Below are the code and all the weights of a small trained network. Each question names an input and a class and asks about switching units off, where a switched-off unit gives its printed mean instead of its output.

import numpy as np


def w(rows, s, z=0):
    codes = np.array(rows[::2]) - 128.0
    scale = np.full(codes.shape[1], s)
    scale[-1] = z or s
    return codes * scale


def f(y):
    return np.maximum(y, 0)


def log_softmax(a):
    a = a - a.max(-1, keepdims=True)
    return a - np.log(np.exp(a).sum(-1, keepdims=True))


def net(x, mask):
    res = np.array(x, float).reshape(1, 5) / 4 @ E
    y = f(res @ A[0][:, :-1].T + A[0][:, -1])
    res = res + np.where(mask, y, B[0][:, -1]) @ B[0][:, :-1]
    return log_softmax(res[-1] @ U[:, :-1].T + U[:, -1])


A, B = {}, {}
E = w([
[162,108,79,90,224,84,48,97,109,110,124,84],'x0',
[110,130,156,250,118,71,64,84,113,104,44,197],'x1',
[85,170,108,213,187,111,165,122,153,134,242,150],'x2',
[151,153,129,129,57,30,109,175,146,111,201,83],'x3',
[86,200,98,157,142,172,49,158,179,124,69,105],'x4',
],0.011)
A[0] = w([
[128,168,129,140,68,167,186,150,143,148,108,128,60],'n1',
[121,110,105,123,176,172,166,124,147,99,89,146,54],'n2',
[124,96,129,179,148,87,123,116,119,91,87,185,83],'n3',
[125,103,116,85,200,92,83,141,115,122,143,117,68],'n4',
[119,112,125,124,171,144,164,129,117,146,82,146,16],'n5',
[123,153,141,162,35,165,151,140,121,122,131,152,47],'n6',
[143,106,111,79,240,46,39,99,111,116,121,88,72],'n7',
[141,46,139,104,123,61,194,90,77,130,159,185,71],'n8',
[116,154,120,122,115,94,138,128,135,105,140,101,26],'n9',
[119,97,142,130,177,229,126,96,97,145,110,156,67],'n10',
[125,168,130,64,149,179,158,143,138,155,165,68,85],'n11',
[157,130,159,196,137,101,103,114,90,120,96,135,81],'n12',
[149,126,126,118,67,109,109,142,134,129,125,105,60],'n13',
[126,245,106,135,129,196,52,177,183,121,97,103,42],'n14',
[127,106,119,159,92,132,98,120,107,110,145,119,109],'n15',
[111,117,109,168,120,75,134,137,129,157,82,141,86],'n16',
[166,48,138,117,130,74,195,88,103,123,146,155,64],'n17',
[115,179,113,168,160,166,105,142,144,127,167,127,61],'n18',
[143,114,136,111,140,135,157,139,123,140,140,109,61],'n19',
[127,106,136,152,219,222,168,96,114,128,99,151,17],'n20',
[117,117,115,154,97,84,95,96,123,159,98,161,58],'n21',
[154,106,135,43,30,123,93,130,116,128,33,117,5],'n22',
[84,149,105,147,91,170,79,155,148,133,113,89,36],'n23',
[106,105,144,105,89,138,108,124,101,140,98,100,55],'n24',
[120,141,125,134,56,145,139,148,156,153,122,151,55],'n25',
[106,138,166,164,37,176,174,153,134,116,116,142,64],'n26',
[91,120,132,47,156,159,131,199,120,144,168,113,62],'n27',
[130,157,117,158,111,96,119,141,136,131,183,111,88],'n28',
[115,150,129,196,218,106,168,113,124,140,216,138,52],'n29',
[156,113,165,183,131,91,95,126,145,117,111,151,71],'n30',
[154,97,140,83,97,120,103,132,99,126,74,104,71],'n31',
[116,158,130,175,123,155,161,131,136,126,167,144,50],'n32',
[95,145,159,136,115,70,104,98,100,141,100,160,66],'n33',
[123,153,141,110,52,58,88,161,132,114,164,81,50],'n34',
[175,130,118,121,191,79,96,125,124,157,107,104,35],'n35',
[133,123,127,114,60,155,143,142,132,142,117,150,20],'n36',
[143,150,114,130,62,30,86,170,142,136,158,87,45],'n37',
[167,142,111,78,117,220,134,136,146,83,181,109,68],'n38',
[138,154,109,86,129,123,129,129,153,135,141,101,105],'n39',
],0.012,0.0034)
B[0] = w([
[124,120,131,158,126,196,138,106,123,118,130,142,194],'n1',
[141,128,144,112,117,99,130,124,111,148,132,173,176],'n2',
[134,117,83,138,64,90,130,124,148,132,147,90,209],'n3',
[117,118,145,155,104,195,145,127,123,106,144,142,194],'n4',
[151,135,132,123,129,120,122,131,99,145,127,171,166],'n5',
[123,104,126,151,126,199,133,103,125,119,119,153,204],'n6',
[114,118,133,176,146,250,138,88,110,88,137,171,254],'n7',
[128,138,211,161,165,121,114,134,105,146,89,52,224],'n8',
[136,138,136,121,134,104,126,111,131,128,118,157,152],'n9',
[132,148,149,136,112,70,137,126,103,152,140,205,211],'n10',
[143,129,69,139,65,104,132,111,136,123,134,79,219],'n11',
[129,160,77,111,73,130,128,117,133,127,131,91,203],'n12',
[144,149,114,111,155,116,139,138,132,128,148,166,168],'n13',
[130,126,232,138,153,115,123,149,73,161,125,25,227],'n14',
[124,139,121,131,116,101,130,109,134,128,121,124,155],'n15',
[139,126,89,124,103,122,146,121,116,132,130,93,181],'n16',
[111,144,195,145,140,135,105,148,85,155,128,60,210],'n17',
[128,121,124,100,180,130,120,168,157,109,123,102,176],'n18',
[125,129,121,131,106,109,124,117,122,122,131,96,159],'n19',
[124,135,153,106,123,55,125,100,124,147,126,223,215],'n20',
[137,140,101,137,88,119,136,121,149,123,134,96,191],'n21',
[121,129,84,59,219,106,104,176,197,100,141,118,247],'n22',
[120,127,192,157,150,101,130,119,114,139,110,81,183],'n23',
[136,129,114,125,157,124,133,162,153,116,136,127,169],'n24',
[122,110,125,137,128,173,138,124,108,117,131,153,181],'n25',
[131,125,118,145,139,225,130,102,101,107,146,151,224],'n26',
[122,111,68,143,61,104,123,122,139,142,108,99,206],'n27',
[125,130,119,88,160,96,131,125,142,131,133,175,187],'n28',
[131,115,88,50,192,144,120,193,204,95,122,116,231],'n29',
[131,111,96,121,70,99,136,118,135,138,134,97,196],'n30',
[110,118,114,95,166,119,142,172,182,111,144,126,200],'n31',
[129,121,100,114,160,155,104,146,144,90,128,138,179],'n32',
[131,135,80,140,93,111,129,119,140,128,121,105,191],'n33',
[139,140,157,114,108,81,131,112,96,158,124,211,216],'n34',
[133,103,122,127,117,210,157,134,112,146,117,147,183],'n35',
[118,108,124,140,131,164,129,122,139,99,126,134,170],'n36',
[127,132,154,136,115,70,126,109,100,169,113,221,227],'n37',
[135,156,86,162,78,104,125,109,143,116,132,98,201],'n38',
[125,133,106,137,94,116,124,99,135,125,111,118,170],'n39',
],0.021,0.015)
U = w([
[154,150,13,201,23,84,104,81,157,121,125,68,28],'0',
[109,91,105,220,142,245,128,73,108,69,141,183,191],'1',
[129,128,76,104,217,101,73,204,218,82,134,143,254],'2',
[157,169,135,152,130,41,102,93,100,180,120,254,113],'3',
[117,154,214,214,162,107,62,148,77,162,78,17,89],'4',
],0.0064,0.00076)

Each question gives the input, the list of numbers given to net, and the class t.
The units are the neurons (one row each of A and B). Each row of codes is followed by its name. A weight is (code - 128) times the scale printed after its matrix; where a second scale follows, it is the last column's (A, B and U).
mask holds one flag per neuron, in row order. A switched-off neuron (its flag False) gives its mean, the last column of its row in B, instead of its output. The means were averaged over made-up inputs and are rounded, as every weight is.
A unit's drop is (log p(t) with every unit on - log p(t) with that unit switched off) / (log p(t) with every unit on - log p(t) with every unit switched off).
The circuit of an input: a set's keep is (log p(t) with only the set's units on - log p(t) with every unit switched off) / (log p(t) with every unit on - log p(t) with every unit switched off). Starting from the 12 units with the biggest drops (on a tie, the unit counted first), units are removed one at a time, each time the one whose removal leaves the highest keep (on an exact tie, the one counted first), for as long as the keep stays at least 0.8.
circuit, biggest first: the units of the circuit, biggest drop first
unit that matters most: the unit with the biggest drop
top k neurons: the k neurons with the biggest drops, biggest first
drop of u: that unit's drop, to one decimal
input [-1,7,3,-6,-3], class 0: circuit, biggest first -> n3
input [-7,8,5,-6,-4], class 0: top 2 neurons -> n3, n7
input [4,4,7,-3,-7], class 2: top 3 neurons -> n29, n14, n23
input [3,8,-4,-8,7], class 0: top 3 neurons -> n3, n12, n21
input [6,8,-7,-8,6], class 0: top 3 neurons -> n3, n12, n21
input [5,-1,-5,-8,-4], class 3: top 2 neurons -> n20, n10
input [6,0,-7,0,5], class 2: top 2 neurons -> n22, n31
input [5,1,3,-7,1], class 3: top 2 neurons -> n20, n10
input [7,-5,0,-8,6], class 3: top 3 neurons -> n20, n10, n2
input [7,1,4,7,7], class 1: top 3 neurons -> n7, n4, n35
input [3,4,-2,-4,-6], class 4: top 2 neurons -> n8, n17
input [-6,-4,-8,0,-2], class 2: top 2 neurons -> n22, n7
input [-3,-6,7,0,1], class 2: top 3 neurons -> n29, n18, n32
input [-1,2,0,6,-5], class 3: unit that matters most -> n37
input [1,-5,0,8,7], class 3: top 2 neurons -> n37, n34
input [-7,4,-1,4,8], class 4: top 2 neurons -> n14, n23
input [1,-2,-7,2,-6], class 2: drop of n31 -> 0.1
input [4,-4,-2,1,7], class 4: drop of n1 -> 0.0
input [-2,-3,-6,8,-6], class 3: drop of n34 -> 1.4
input [-1,-1,-8,3,7], class 2: drop of n22 -> 5.4
input [6,4,6,7,2], class 3: circuit, biggest first -> n37
